Below is a small trained network, with its code and all its weights. Each question gives an input and a class and asks what happens when units are switched off, that is, made to give their printed mean instead of their output.

import numpy as np


def w(rows, s, z=0):
    codes = np.array(rows[::2]) - 128.0
    scale = np.full(codes.shape[1], s)
    scale[-1] = z or s
    return codes * scale


def norm(h):
    return h / np.sqrt((h * h).mean(-1, keepdims=True) + 1e-5)


def f(y):
    return np.maximum(y, 0)


def log_softmax(a):
    a = a - a.max(-1, keepdims=True)
    return a - np.log(np.exp(a).sum(-1, keepdims=True))


def net(x, mask):
    res = np.array(x, float).reshape(1, 4) / 4 @ E
    u = 0
    for l in range(3):
        y = f(norm(res) @ A[l][:, :-1].T + A[l][:, -1])
        res = res + np.where(mask[u : u + 4], y, B[l][:, -1]) @ B[l][:, :-1]
        u += 4
    return log_softmax(norm(res)[-1] @ U[:, :-1].T + U[:, -1])


A, B = {}, {}
E = w([
[64,190,166],'x0',
[153,207,173],'x1',
[77,255,39],'x2',
[169,140,48],'x3',
],0.00085)
A[0] = w([
[60,234,199,2],'L0N0',
[75,50,190,154],'L0N1',
[117,254,182,19],'L0N2',
[66,198,141,159],'L0N3',
],0.0047,0.00099)
B[0] = w([
[218,140,201,251],'L0N0',
[104,19,85,225],'L0N1',
[254,61,245,247],'L0N2',
[152,165,206,234],'L0N3',
],0.0046,0.0025)
A[1] = w([
[128,141,123,61],'L1N0',
[75,153,205,9],'L1N1',
[94,247,204,125],'L1N2',
[4,195,103,60],'L1N3',
],0.0031,0.0011)
B[1] = w([
[200,58,68,128],'L1N0',
[147,130,137,142],'L1N1',
[255,179,92,254],'L1N2',
[196,208,186,153],'L1N3',
],0.0028,0.00088)
A[2] = w([
[191,110,214,179],'L2N0',
[249,76,105,5],'L2N1',
[150,120,95,117],'L2N2',
[252,114,116,58],'L2N3',
],0.0042,0.0023)
B[2] = w([
[142,138,66,254],'L2N0',
[11,155,200,171],'L2N1',
[174,202,103,140],'L2N2',
[2,147,124,192],'L2N3',
],0.0041,0.004)
U = w([
[32,169,113,122],'0',
[148,234,109,108],'1',
[231,160,236,194],'2',
[129,123,136,2],'3',
[162,164,20,64],'4',
[119,3,110,202],'5',
],0.012,0.0057)

Each question gives the input, the list of numbers given to net, and the class t.
The units are the neurons (one row each of A and B). Each row of codes is followed by its name. A weight is (code - 128) times the scale printed after its matrix; where a second scale follows, it is the last column's (A, B and U).
mask holds one flag per neuron, layer by layer. A switched-off neuron (its flag False) gives its mean, the last column of its row in B, instead of its output. The means were averaged over made-up inputs and are rounded, as every weight is.
A unit's drop is (log p(t) with every unit on - log p(t) with that unit switched off) / (log p(t) with every unit on - log p(t) with every unit switched off).
The circuit of an input: a set's keep is (log p(t) with only the set's units on - log p(t) with every unit switched off) / (log p(t) with every unit on - log p(t) with every unit switched off). Starting from all 12 units, units are removed one at a time, each time the one whose removal leaves the highest keep (on an exact tie, the one counted first), for as long as the keep stays at least 0.8.
circuit, biggest first: the units of the circuit, biggest drop first
unit that matters most: the unit with the biggest drop
top k neurons: the k neurons with the biggest drops, biggest first
top k neurons in layer l: the k neurons of layer l with the biggest drops, biggest first
drop when u is switched off: that unit's drop, to one decimal
input [-6,-4,3,-4], class 5: top 2 neurons -> [L0N0; L2N0]
input [-3,-3,4,3], class 4: unit that matters most -> L0N2
input [-4,-6,1,3], class 4: top 3 neurons in layer 0 -> [L0N2; L0N3; L0N0]
input [7,-8,2,5], class 1: circuit, biggest first -> [L0N2; L0N1]
input [1,-8,4,7], class 4: circuit, biggest first -> [L0N2; L0N0; L2N3]
input [1,-7,-1,8], class 4: top 3 neurons -> [L0N2; L0N3; L0N0]
input [-3,-3,1,4], class 0: top 2 neurons -> [L0N1; L2N0]
input [5,-4,0,8], class 1: top 2 neurons -> [L0N1; L0N2]
input [-5,6,-5,1], class 0: top 2 neurons -> [L0N2; L2N1]
input [1,-4,-1,6], class 4: top 4 neurons -> [L0N2; L0N3; L0N0; L1N2]
input [-7,-8,5,-1], class 4: top 3 neurons -> [L0N2; L0N0; L0N1]
input [-8,5,-5,3], class 0: top 3 neurons -> [L0N2; L2N1; L0N1]
input [1,0,5,5], class 1: top 2 neurons in layer 0 -> [L0N1; L0N0]
input [1,-1,-4,6], class 0: unit that matters most -> L0N1
input [-7,-3,5,4], class 4: top 2 neurons in layer 0 -> [L0N2; L0N0]
input [-2,0,4,7], class 4: drop when L0N2 is switched off -> 1.3
input [-2,0,4,8], class 4: drop when L0N2 is switched off -> 1.5
input [-4,4,-1,-6], class 5: drop when L0N1 is switched off -> 0.0
input [-1,7,-3,7], class 0: drop when L0N3 is switched off -> 0.1
input [-2,-6,6,-3], class 1: unit that matters most -> L0N2
